Below is a small trained network, with its code and all its weights. Each question gives an input and a class and asks what happens when units are switched off, that is, made to give their printed mean instead of their output.

import numpy as np


def w(rows, s, z=0):
    codes = np.array(rows[::2]) - 128.0
    scale = np.full(codes.shape[1], s)
    scale[-1] = z or s
    return codes * scale


def f(y):
    return np.maximum(y, 0)


def log_softmax(a):
    a = a - a.max(-1, keepdims=True)
    return a - np.log(np.exp(a).sum(-1, keepdims=True))


def net(x, mask):
    res = np.array(x, float).reshape(1, 8) / 4 @ E
    y = f(res @ A[0][:, :-1].T + A[0][:, -1])
    res = res + np.where(mask, y, B[0][:, -1]) @ B[0][:, :-1]
    return log_softmax(res[-1] @ U[:, :-1].T + U[:, -1])


A, B = {}, {}
E = w([
[193,153,111,163,56,168,94],'x0',
[67,114,101,76,55,194,167],'x1',
[154,149,157,86,131,45,167],'x2',
[52,164,90,157,107,137,105],'x3',
[161,2,123,145,92,72,169],'x4',
[79,165,146,130,66,111,123],'x5',
[116,103,188,184,74,154,210],'x6',
[83,138,203,107,127,108,93],'x7',
],0.0075)
A[0] = w([
[174,80,133,237,173,81,179,127],'neuron 1',
[162,114,110,147,63,129,172,89],'neuron 2',
[127,138,106,134,143,191,116,45],'neuron 3',
[136,87,160,136,153,109,107,187],'neuron 4',
[122,109,141,147,145,127,143,52],'neuron 5',
[137,146,61,128,172,147,119,77],'neuron 6',
[158,121,153,182,141,124,165,167],'neuron 7',
[114,172,86,154,135,98,135,5],'neuron 8',
[163,225,161,114,146,84,98,58],'neuron 9',
[172,79,135,141,53,152,196,92],'neuron 10',
[144,114,120,152,112,112,130,37],'neuron 11',
[137,124,122,149,142,133,141,41],'neuron 12',
[147,108,113,149,131,131,147,53],'neuron 13',
[140,166,159,107,161,115,101,68],'neuron 14',
[138,150,105,166,187,245,142,109],'neuron 15',
[88,123,138,136,110,127,109,133],'neuron 16',
[152,100,119,191,160,109,158,107],'neuron 17',
[146,183,140,143,128,152,119,115],'neuron 18',
[126,97,148,117,94,98,124,76],'neuron 19',
[162,108,159,86,127,106,146,133],'neuron 20',
[127,152,37,119,168,91,71,23],'neuron 21',
[54,122,160,142,122,120,164,108],'neuron 22',
[139,52,237,135,169,69,88,107],'neuron 23',
[139,89,155,112,149,97,116,145],'neuron 24',
[17,120,176,145,118,109,169,118],'neuron 25',
[99,114,120,148,123,130,106,67],'neuron 26',
[142,145,59,105,151,91,106,153],'neuron 27',
[88,158,118,133,130,131,130,90],'neuron 28',
[148,135,106,136,77,144,132,72],'neuron 29',
[170,233,186,104,150,94,100,162],'neuron 30',
[154,112,152,179,161,94,142,110],'neuron 31',
[121,119,77,143,131,102,107,92],'neuron 32',
[116,103,104,149,148,143,132,118],'neuron 33',
[166,116,114,14,164,120,250,157],'neuron 34',
[12,110,159,138,104,110,171,130],'neuron 35',
[114,131,132,149,124,103,143,7],'neuron 36',
],0.013,0.003)
B[0] = w([
[165,117,109,73,53,48,108,223],'neuron 1',
[147,65,137,104,85,161,151,195],'neuron 2',
[116,160,97,136,155,162,102,162],'neuron 3',
[102,116,121,82,165,125,94,181],'neuron 4',
[116,116,106,145,114,99,118,142],'neuron 5',
[98,111,93,141,182,107,152,168],'neuron 6',
[118,134,91,66,108,115,110,178],'neuron 7',
[124,94,156,111,155,115,128,147],'neuron 8',
[153,175,202,138,78,80,125,205],'neuron 9',
[149,10,160,113,68,149,157,230],'neuron 10',
[143,116,136,109,117,145,131,142],'neuron 11',
[136,144,118,115,120,126,126,135],'neuron 12',
[147,147,128,103,120,127,151,149],'neuron 13',
[174,117,150,149,69,132,142,172],'neuron 14',
[118,198,74,130,171,203,59,199],'neuron 15',
[115,174,125,81,160,139,180,171],'neuron 16',
[150,134,123,94,97,85,135,178],'neuron 17',
[136,168,170,125,137,127,85,170],'neuron 18',
[116,120,126,124,158,172,112,164],'neuron 19',
[118,99,132,146,170,121,96,180],'neuron 20',
[94,63,128,155,161,52,203,187],'neuron 21',
[66,147,140,172,111,140,133,207],'neuron 22',
[116,82,57,128,218,83,70,230],'neuron 23',
[135,106,140,117,168,120,97,180],'neuron 24',
[41,164,145,196,97,144,149,246],'neuron 25',
[132,149,114,125,136,108,162,146],'neuron 26',
[93,126,132,106,174,100,201,185],'neuron 27',
[172,125,152,164,161,114,134,167],'neuron 28',
[111,114,113,66,134,183,154,168],'neuron 29',
[152,243,191,109,119,80,148,231],'neuron 30',
[159,149,119,103,110,85,142,178],'neuron 31',
[117,159,116,71,136,115,161,154],'neuron 32',
[101,163,103,112,127,110,119,154],'neuron 33',
[150,106,228,149,253,100,115,236],'neuron 34',
[76,165,170,190,101,166,153,254],'neuron 35',
[113,114,111,139,119,127,97,136],'neuron 36',
],0.028,0.0091)
U = w([
[93,135,131,201,223,192,93,156],'0',
[94,28,185,167,109,126,109,12],'1',
[163,43,112,124,17,219,179,161],'2',
[227,96,94,253,87,116,161,2],'3',
[49,79,47,164,131,118,169,111],'4',
[166,79,165,101,159,38,152,197],'5',
[174,179,123,119,51,79,77,143],'6',
[90,169,223,213,104,128,192,151],'7',
],0.0058,0.0026)

Each question gives the input, the list of numbers given to net, and the class t.
The units are the neurons (one row each of A and B). Each row of codes is followed by its name. A weight is (code - 128) times the scale printed after its matrix; where a second scale follows, it is the last column's (A, B and U).
mask holds one flag per neuron, in row order. A switched-off neuron (its flag False) gives its mean, the last column of its row in B, instead of its output. The means were averaged over made-up inputs and are rounded, as every weight is.
A unit's drop is (log p(t) with every unit on - log p(t) with that unit switched off) / (log p(t) with every unit on - log p(t) with every unit switched off).
The circuit of an input: a set's keep is (log p(t) with only the set's units on - log p(t) with every unit switched off) / (log p(t) with every unit on - log p(t) with every unit switched off). Starting from the 12 units with the biggest drops (on a tie, the unit counted first), units are removed one at a time, each time the one whose removal leaves the highest keep (on an exact tie, the one counted first), for as long as the keep stays at least 0.8.
units of the circuit, in order: the units of the circuit, biggest drop first
most important unit: the unit with the biggest drop
k most important neurons: the k neurons with the biggest drops, biggest first
drop when u is switched off: that unit's drop, to one decimal
input [-2,5,3,-1,4,-6,6,0], class 1: units of the circuit, in order => neuron 10
input [0,4,-5,4,-2,4,-6,0], class 4: 2 most important neurons => neuron 34; neuron 21
input [3,-3,-2,8,4,8,-6,-8], class 4: 2 most important neurons => neuron 34; neuron 30
input [1,-5,-3,8,2,-7,-1,-5], class 4: 3 most important neurons => neuron 34; neuron 15; neuron 30
input [3,-2,-3,3,0,1,-8,-4], class 4: units of the circuit, in order => neuron 34; neuron 6
input [-8,-4,-4,4,7,6,0,-7], class 6: units of the circuit, in order => neuron 1; neuron 34
input [-1,8,4,-4,4,7,2,-7], class 1: 2 most important neurons => neuron 34; neuron 10
input [-3,-1,-8,-2,-2,4,-5,-3], class 4: 4 most important neurons => neuron 34; neuron 21; neuron 30; neuron 35
input [-2,0,-2,5,5,-6,-4,5], class 4: 4 most important neurons => neuron 34; neuron 30; neuron 9; neuron 1
input [1,0,-7,3,1,-8,-2,-2], class 0: 2 most important neurons => neuron 15; neuron 10
input [-4,1,1,5,-3,-3,-4,-5], class 4: 3 most important neurons => neuron 21; neuron 30; neuron 6
input [4,5,-8,5,-2,1,7,2], class 0: 3 most important neurons => neuron 15; neuron 30; neuron 3
input [4,1,3,-3,-7,2,7,-6], class 2: 2 most important neurons => neuron 10; neuron 2
input [3,5,-8,8,-2,-8,6,-3], class 0: units of the circuit, in order => neuron 15
input [3,-2,-5,0,-6,1,-4,-3], class 0: 2 most important neurons => neuron 15; neuron 3
input [-5,-8,-7,-4,6,4,3,7], class 5: 2 most important neurons => neuron 1; neuron 23
input [4,3,-7,-2,-6,-4,3,8], class 0: drop when neuron 25 is switched off => 0.0
input [6,7,6,6,-6,-1,0,-5], class 0: drop when neuron 15 is switched off => 0.1
input [-2,-8,-8,5,1,6,2,-3], class 6: drop when neuron 1 is switched off => 0.1
input [7,6,-2,7,1,-6,-8,-8], class 4: most important unit => neuron 21
input [6,3,-3,-3,-6,3,-7,-3], class 0: drop when neuron 6 is switched off => 0.2
